Below is a small trained network, with its code and all its weights. Each question gives an input and a class and asks what happens when units are switched off, that is, made to give their printed mean instead of their output.

import numpy as np


def w(rows, s, z=0):
    codes = np.array(rows[::2]) - 128.0
    scale = np.full(codes.shape[1], s)
    scale[-1] = z or s
    return codes * scale


def norm(h):
    return h / np.sqrt((h * h).mean(-1, keepdims=True) + 1e-5)


def f(y):
    return np.maximum(y, 0)


def log_softmax(a):
    a = a - a.max(-1, keepdims=True)
    return a - np.log(np.exp(a).sum(-1, keepdims=True))


def net(x, mask):
    res = np.array(x, float).reshape(1, 3) / 4 @ E
    u = 0
    for l in range(4):
        y = f(norm(res) @ A[l][:, :-1].T + A[l][:, -1])
        res = res + np.where(mask[u : u + 9], y, B[l][:, -1]) @ B[l][:, :-1]
        u += 9
    return log_softmax(norm(res)[-1] @ U[:, :-1].T + U[:, -1])


A, B = {}, {}
E = w([
[73,144,159,133,189,46,87],'x0',
[54,224,113,149,85,195,90],'x1',
[153,192,255,106,111,135,173],'x2',
],0.012)
A[0] = w([
[174,110,140,155,149,88,137,204],'0.n0',
[120,161,174,107,174,126,154,147],'0.n1',
[162,103,75,117,80,199,175,2],'0.n2',
[28,1,100,120,86,188,142,66],'0.n3',
[60,88,41,98,114,93,118,16],'0.n4',
[64,109,161,89,77,213,106,151],'0.n5',
[132,183,52,161,196,99,114,63],'0.n6',
[146,142,119,88,83,99,114,78],'0.n7',
[99,150,159,159,145,134,71,83],'0.n8',
],0.0089,0.0077)
B[0] = w([
[68,122,53,172,6,159,148,254],'0.n0',
[165,80,61,40,155,184,76,202],'0.n1',
[253,210,71,186,174,201,255,162],'0.n2',
[241,200,120,211,158,60,88,185],'0.n3',
[206,188,47,253,205,63,97,177],'0.n4',
[102,24,91,157,70,120,214,201],'0.n5',
[232,140,175,110,102,149,77,167],'0.n6',
[109,144,105,144,140,131,153,128],'0.n7',
[145,34,93,126,73,124,195,157],'0.n8',
],0.0063)
A[1] = w([
[68,210,119,141,104,158,110,37],'1.n0',
[87,130,80,153,82,127,92,103],'1.n1',
[140,157,124,184,57,77,164,115],'1.n2',
[154,70,193,136,124,121,129,87],'1.n3',
[9,134,151,94,194,38,74,28],'1.n4',
[93,89,132,49,75,169,121,138],'1.n5',
[134,148,249,132,86,115,138,56],'1.n6',
[133,154,224,94,140,147,163,2],'1.n7',
[82,58,117,114,94,111,167,42],'1.n8',
],0.012,0.0064)
B[1] = w([
[38,55,114,123,83,104,181,189],'1.n0',
[100,144,126,164,178,133,132,242],'1.n1',
[96,139,166,113,173,125,154,226],'1.n2',
[58,120,78,127,96,110,112,187],'1.n3',
[219,129,231,221,4,142,133,253],'1.n4',
[126,142,107,130,182,174,53,231],'1.n5',
[117,174,78,97,130,94,87,220],'1.n6',
[145,179,63,102,151,117,86,191],'1.n7',
[136,108,161,116,171,129,110,186],'1.n8',
],0.011,0.0051)
A[2] = w([
[118,246,175,14,62,155,155,141],'2.n0',
[137,123,126,136,103,143,136,1],'2.n1',
[152,179,105,59,155,218,209,24],'2.n2',
[128,49,163,67,121,63,164,67],'2.n3',
[112,159,189,147,86,76,90,65],'2.n4',
[146,220,195,5,136,118,113,79],'2.n5',
[149,128,205,123,118,157,109,21],'2.n6',
[120,186,100,165,254,87,248,123],'2.n7',
[199,3,129,45,156,62,122,26],'2.n8',
],0.0088,0.0043)
B[2] = w([
[135,133,78,202,180,56,108,254],'2.n0',
[138,119,168,160,112,97,134,128],'2.n1',
[193,95,181,126,67,75,90,208],'2.n2',
[80,73,79,134,101,205,189,186],'2.n3',
[187,94,106,129,104,131,203,200],'2.n4',
[142,160,41,157,210,94,129,205],'2.n5',
[148,145,127,167,109,99,123,145],'2.n6',
[111,109,207,83,162,107,63,240],'2.n7',
[2,165,143,135,134,106,192,238],'2.n8',
],0.0088,0.0043)
A[3] = w([
[127,134,252,168,134,99,146,146],'3.n0',
[6,144,149,139,135,148,233,63],'3.n1',
[147,102,118,67,134,109,178,113],'3.n2',
[124,84,182,109,140,150,143,8],'3.n3',
[113,188,108,76,88,118,129,142],'3.n4',
[192,158,129,117,78,207,209,3],'3.n5',
[165,135,229,71,181,150,75,129],'3.n6',
[146,74,166,173,131,86,120,189],'3.n7',
[143,83,126,103,140,130,177,109],'3.n8',
],0.013,0.0038)
B[3] = w([
[183,133,146,71,97,184,168,207],'3.n0',
[44,36,150,54,92,124,120,229],'3.n1',
[66,169,120,158,81,141,75,159],'3.n2',
[115,140,127,94,168,155,133,141],'3.n3',
[94,86,80,187,193,112,166,157],'3.n4',
[188,189,223,141,71,46,169,186],'3.n5',
[166,73,172,4,133,180,58,160],'3.n6',
[137,194,132,75,142,168,152,253],'3.n7',
[50,139,200,141,110,130,71,169],'3.n8',
],0.011,0.0073)
U = w([
[153,177,28,191,227,85,87,210],'0',
[216,177,201,176,30,134,168,136],'1',
[6,86,143,116,94,144,136,103],'2',
[170,147,162,30,180,187,67,2],'3',
],0.017,0.003)

Each question gives the input, the list of numbers given to net, and the class t.
The units are the neurons (one row each of A and B). Each row of codes is followed by its name. A weight is (code - 128) times the scale printed after its matrix; where a second scale follows, it is the last column's (A, B and U).
mask holds one flag per neuron, layer by layer. A switched-off neuron (its flag False) gives its mean, the last column of its row in B, instead of its output. The means were averaged over made-up inputs and are rounded, as every weight is.
A unit's drop is (log p(t) with every unit on - log p(t) with that unit switched off) / (log p(t) with every unit on - log p(t) with every unit switched off).
The circuit of an input: a set's keep is (log p(t) with only the set's units on - log p(t) with every unit switched off) / (log p(t) with every unit on - log p(t) with every unit switched off). Starting from the 12 units with the biggest drops (on a tie, the unit counted first), units are removed one at a time, each time the one whose removal leaves the highest keep (on an exact tie, the one counted first), for as long as the keep stays at least 0.8.
units of the circuit, in order: the units of the circuit, biggest drop first
k most important neurons: the k neurons with the biggest drops, biggest first
k most important neurons of layer l: the k neurons of layer l with the biggest drops, biggest first
drop of u: that unit's drop, to one decimal
input [4,3,0], class 1: 2 most important neurons : (0.n0 1.n4)
input [4,4,0], class 1: 2 most important neurons of layer 0 : (0.n0 0.n2)
input [4,-4,-2], class 1: 2 most important neurons of layer 0 : (0.n5 0.n2)
input [-6,7,2], class 2: most important neuron : (1.n0)
input [4,4,3], class 1: 4 most important neurons of layer 0 : (0.n0 0.n2 0.n6 0.n1)
input [7,-8,8], class 0: units of the circuit, in order : (1.n6 1.n7 2.n5)
input [6,-7,7], class 0: 3 most important neurons : (1.n6 1.n7 0.n5)
input [5,5,-1], class 1: 2 most important neurons : (1.n4 0.n0)
input [1,0,-3], class 3: 3 most important neurons : (2.n7 1.n2 0.n1)
input [-7,-8,1], class 2: 2 most important neurons : (2.n8 1.n4)
input [8,-8,2], class 1: 2 most important neurons : (1.n4 0.n5)
input [-3,-2,0], class 3: 2 most important neurons of layer 0 : (0.n1 0.n5)
input [-1,3,-2], class 3: 2 most important neurons : (2.n7 0.n0)
input [1,-6,-5], class 2: units of the circuit, in order : (2.n8)
input [0,1,-3], class 3: 2 most important neurons of layer 1 : (1.n2 1.n4)
input [0,0,3], class 3: 2 most important neurons : (0.n1 1.n5)
input [8,7,1], class 1: 2 most important neurons : (1.n4 0.n0)
input [-6,-4,6], class 0: 2 most important neurons : (2.n0 1.n4)
input [-5,2,7], class 0: drop of 3.n2 : 0.0
input [5,-3,-3], class 1: drop of 1.n4 : 0.2
input [8,2,-5], class 1: drop of 1.n4 : 1.0
input [3,5,6], class 0: most important neuron : (0.n0)
